Below is a small trained network, with its code and all its weights. Each question gives an input and a target symbol and asks what happens when units are switched off, that is, made to give their printed mean instead of their output.

import numpy as np


def w(rows, s, z=0):
    codes = np.array(rows[::2]) - 128.0
    scale = np.full(codes.shape[1], s)
    scale[-1] = z or s
    return codes * scale


def norm(h):
    return h / np.sqrt((h * h).mean(-1, keepdims=True) + 1e-5)


def f(y):
    return np.maximum(y, 0)


def softmax(a):
    e = np.exp(a - a.max(-1, keepdims=True))
    return e / e.sum(-1, keepdims=True)


def log_softmax(a):
    a = a - a.max(-1, keepdims=True)
    return a - np.log(np.exp(a).sum(-1, keepdims=True))


def net(x, mask):
    ids = ['Ωαγδεζμτψ'.index(c) for c in x.split()]
    T = len(ids)
    res = E[ids] + P[:T]
    r = norm(res)
    for j in range(2):
        rows = slice(4 * j, 4 * j + 4)
        q, k, v = (r @ M[0][rows].T for M in (Q, K, V))
        z = softmax(np.where(np.tri(T) > 0, q @ k.T / 4**0.5, -1e9)) @ v
        o = O[0][rows]
        res = res + np.where(mask[j], z, o[:, -1]) @ o[:, :-1]
    y = f(norm(res) @ A[0][:, :-1].T + A[0][:, -1])
    res = res + np.where(mask[2:10], y, B[0][:, -1]) @ B[0][:, :-1]
    return log_softmax(norm(res)[-1] @ U[:, :-1].T + U[:, -1])


Q, K, V, O, A, B = {}, {}, {}, {}, {}, {}
E = w([
[82,131,189,61,127,141,150,129,155,78,159,157],'Ω',
[93,179,93,70,151,171,118,59,158,134,101,93],'α',
[102,74,132,121,201,119,93,58,134,119,143,87],'γ',
[141,110,131,18,146,52,121,101,5,95,139,141],'δ',
[121,113,55,135,119,160,117,46,161,137,121,107],'ε',
[176,202,86,197,149,175,163,157,101,91,212,78],'ζ',
[98,63,147,175,135,108,82,86,153,99,156,126],'μ',
[90,125,129,111,121,211,78,179,129,149,119,123],'τ',
[81,122,138,112,141,172,144,76,163,160,137,69],'ψ',
],0.019)
P = w([
[216,134,195,159,147,148,137,88,159,254,122,248],'0',
[96,83,166,91,71,186,109,31,127,95,230,134],'1',
[119,68,130,101,107,194,115,85,132,65,166,139],'2',
[81,91,99,99,124,177,131,105,107,92,161,138],'3',
[91,100,108,95,131,164,115,112,126,80,135,107],'4',
[87,103,80,100,120,147,108,124,121,84,122,103],'5',
[74,101,69,104,119,129,108,139,108,105,125,97],'6',
[72,116,71,98,114,115,106,144,107,118,112,74],'7',
[66,112,77,98,109,103,102,151,101,126,112,64],'8',
[69,110,72,101,97,96,93,163,90,128,109,57],'9',
[68,115,72,101,96,89,94,169,87,141,107,44],'10',
[69,104,71,112,82,78,87,170,90,146,114,44],'11',
[59,101,69,117,74,63,79,181,76,159,118,38],'12',
[61,110,63,116,61,62,88,182,67,169,120,24],'13',
],0.0098)
Q[0] = w([
[143,133,82,73,125,81,148,135,145,63,181,80],'H1',
[125,154,137,167,199,130,160,199,254,150,102,174],'H1',
[173,149,145,89,166,166,137,141,55,148,55,195],'H1',
[199,119,160,98,141,31,127,131,96,133,53,218],'H1',
[167,163,128,131,140,26,248,155,86,80,81,200],'H2',
[159,123,75,135,239,138,145,46,145,148,118,134],'H2',
[129,87,72,130,180,94,77,111,92,110,145,86],'H2',
[205,137,184,191,186,45,139,196,125,128,125,172],'H2',
],0.008)
K[0] = w([
[128,70,142,134,186,126,255,93,114,92,145,204],'H1',
[37,79,106,47,156,195,96,153,187,135,79,181],'H1',
[143,103,98,138,70,123,76,118,48,66,155,61],'H1',
[47,124,86,133,127,65,169,78,120,1,75,13],'H1',
[227,109,215,27,91,53,178,108,77,182,101,237],'H2',
[141,79,106,69,118,160,34,69,98,177,143,45],'H2',
[253,182,156,191,218,104,133,111,59,151,200,138],'H2',
[69,26,136,80,178,57,77,95,111,111,43,151],'H2',
],0.0066)
V[0] = w([
[143,61,137,142,126,57,96,105,112,156,145,182],'H1',
[140,181,127,93,247,102,153,68,149,112,120,112],'H1',
[84,140,214,140,154,107,143,162,133,124,123,135],'H1',
[151,215,100,144,119,120,97,138,92,64,128,176],'H1',
[107,61,103,102,122,97,109,93,78,73,150,110],'H2',
[138,114,106,152,160,156,110,103,180,211,102,123],'H2',
[73,111,148,90,126,106,136,103,155,106,98,134],'H2',
[166,111,157,160,130,127,126,146,91,164,140,172],'H2',
],0.013)
O[0] = w([
[2,134,113,112,142,223,172,120,159,136,111,192,237],'H1',
[142,99,177,251,74,179,87,164,82,222,109,160,244],'H1',
[184,181,41,48,62,177,46,81,35,151,167,194,116],'H1',
[107,216,196,181,157,159,33,155,147,63,206,74,2],'H1',
[106,82,78,157,231,63,96,194,191,184,81,99,212],'H2',
[37,47,215,148,156,126,203,36,60,126,57,181,162],'H2',
[91,90,101,92,123,69,28,114,77,184,75,181,94],'H2',
[84,182,118,95,184,202,142,82,129,121,118,145,19],'H2',
],0.0076,0.0054)
A[0] = w([
[132,137,118,110,168,70,123,32,77,110,113,138,70],'N1',
[104,154,137,88,111,70,172,95,139,118,130,122,91],'N2',
[104,106,177,129,144,164,135,90,113,186,100,252,165],'N3',
[161,130,59,122,113,156,116,132,140,165,127,149,19],'N4',
[161,161,126,80,106,101,105,124,104,101,159,157,129],'N5',
[211,166,176,182,109,122,152,140,111,130,153,107,3],'N6',
[142,209,117,134,105,132,119,129,154,138,178,101,38],'N7',
[94,113,83,83,143,86,83,102,139,176,66,161,10],'N8',
],0.018,0.0051)
B[0] = w([
[133,105,226,138,201,144,44,140,198,138,173,183,162],'N1',
[170,68,130,188,153,88,73,81,165,91,89,159,148],'N2',
[152,49,180,207,203,15,71,70,177,28,66,159,248],'N3',
[175,74,233,134,167,120,132,104,136,148,126,167,163],'N4',
[140,140,53,156,114,124,158,207,33,136,114,107,150],'N5',
[104,114,119,83,66,81,147,121,122,155,8,140,154],'N6',
[80,111,128,166,110,60,58,78,92,142,96,174,166],'N7',
[84,141,121,125,26,155,187,137,85,221,28,31,249],'N8',
],0.011,0.018)
U = w([
[146,193,188,156,170,79,242,192,218,99,149,58,1],'Ω',
[40,211,131,181,179,161,42,138,144,133,190,131,131],'α',
[89,100,60,159,62,104,181,138,74,166,56,93,214],'γ',
[254,88,190,59,139,85,232,126,113,170,190,122,67],'δ',
[140,219,225,114,63,149,184,23,99,65,133,100,43],'ε',
[138,51,243,138,144,103,50,67,215,109,113,158,169],'ζ',
[151,108,15,82,131,52,149,94,104,42,152,116,3],'μ',
[168,119,147,112,119,151,64,103,14,174,191,203,71],'τ',
[83,125,109,40,200,165,183,126,129,106,160,181,237],'ψ',
],0.0078,0.0027)

Each question gives the input, a string of symbols that net reads in full, and the target symbol t.
The units are the heads (4 rows each of Q, K, V and O) and the neurons (one row each of A and B). Each row of codes is followed by its name. A weight is (code - 128) times the scale printed after its matrix; where a second scale follows, it is the last column's (O, A, B and U).
mask holds one flag per unit, heads first, then neurons. A switched-off unit (its flag False) gives its mean, the last column of its rows in O or B, instead of its output. The means were averaged over made-up inputs and are rounded, as every weight is.
A unit's drop is (log p(t) with every unit on - log p(t) with that unit switched off) / (log p(t) with every unit on - log p(t) with every unit switched off).
The circuit of an input: a set's keep is (log p(t) with only the set's units on - log p(t) with every unit switched off) / (log p(t) with every unit on - log p(t) with every unit switched off). Starting from all 10 units, units are removed one at a time, each time the one whose removal leaves the highest keep (on an exact tie, the one counted first), for as long as the keep stays at least 0.8.
units of the circuit, in order: the units of the circuit, biggest drop first
unit that matters most: the unit with the biggest drop
k most important neurons: the k neurons with the biggest drops, biggest first
which heads matter: for each layer, one digit per head in row order, 1 if its drop is at least 0.15 and else 0, layers parted by /
input ε γ γ δ δ Ω δ Ω τ ζ τ ε Ω γ, target Ω: units of the circuit, in order : H1, H2, N8, N3
input τ τ δ τ τ ψ μ γ γ ζ δ τ Ω δ, target μ: which heads matter : 11
input Ω Ω δ γ δ τ δ μ δ Ω τ τ ζ, target τ: which heads matter : 10
input α Ω ζ τ μ τ ε γ, target γ: which heads matter : 11
input ζ Ω δ μ Ω τ, target ε: unit that matters most : H2
input τ δ ψ Ω γ Ω μ ζ ε γ δ μ τ ε, target μ: units of the circuit, in order : H2, H1, N8
input τ γ τ ψ α ε ζ, target μ: which heads matter : 10
input τ ψ τ, target γ: units of the circuit, in order : H1, N3
input ε ζ δ ε δ ε, target Ω: units of the circuit, in order : H1, H2, N8, N3
input τ τ ζ μ ε, target μ: units of the circuit, in order : H2, H1, N8, N3
input μ τ α δ ζ τ ε μ ε ψ ε, target ψ: units of the circuit, in order : H1, H2, N3, N8
input ε ζ τ, target Ω: units of the circuit, in order : H1, H2, N3
input α Ω ζ μ, target γ: 2 most important neurons : N6, N3
input α α μ γ τ τ γ Ω τ δ, target ζ: unit that matters most : N1
input Ω ε δ Ω δ α τ ζ ψ α τ α ε γ, target τ: 3 most important neurons : N3, N8, N4
input τ μ Ω α μ, target γ: 2 most important neurons : N8, N3
input δ τ τ, target γ: 3 most important neurons : N3, N1, N4
input α ζ ψ, target γ: 4 most important neurons : N3, N6, N1, N4
input Ω α ζ δ τ Ω ε δ ψ γ μ ψ, target τ: units of the circuit, in order : H1, H2, N3, N8
input τ δ δ τ Ω γ Ω τ ψ τ ε ζ μ τ, target μ: unit that matters most : H1
input Ω τ ε δ ε δ ε τ ζ γ τ ε ψ τ, target τ: 4 most important neurons : N8, N3, N4, N7
input ε τ Ω δ ζ τ τ α Ω, target Ω: units of the circuit, in order : H2, N3, N8
input Ω ζ τ Ω α Ω Ω Ω Ω, target τ: 3 most important neurons : N8, N4, N3
input Ω τ τ ζ, target τ: 4 most important neurons : N8, N4, N3, N7
input δ τ ε Ω δ τ γ τ α α ζ α τ τ, target α: 2 most important neurons : N8, N3
input ε ζ ε Ω, target Ω: units of the circuit, in order : H2, H1, N3
input τ δ δ, target γ: unit that matters most : H2
input δ Ω α τ α δ Ω, target γ: 2 most important neurons : N8, N1
input δ Ω τ α τ τ Ω ζ, target α: units of the circuit, in order : H1, N8, N3
input γ τ γ ζ, target ζ: 4 most important neurons : N8, N3, N4, N5
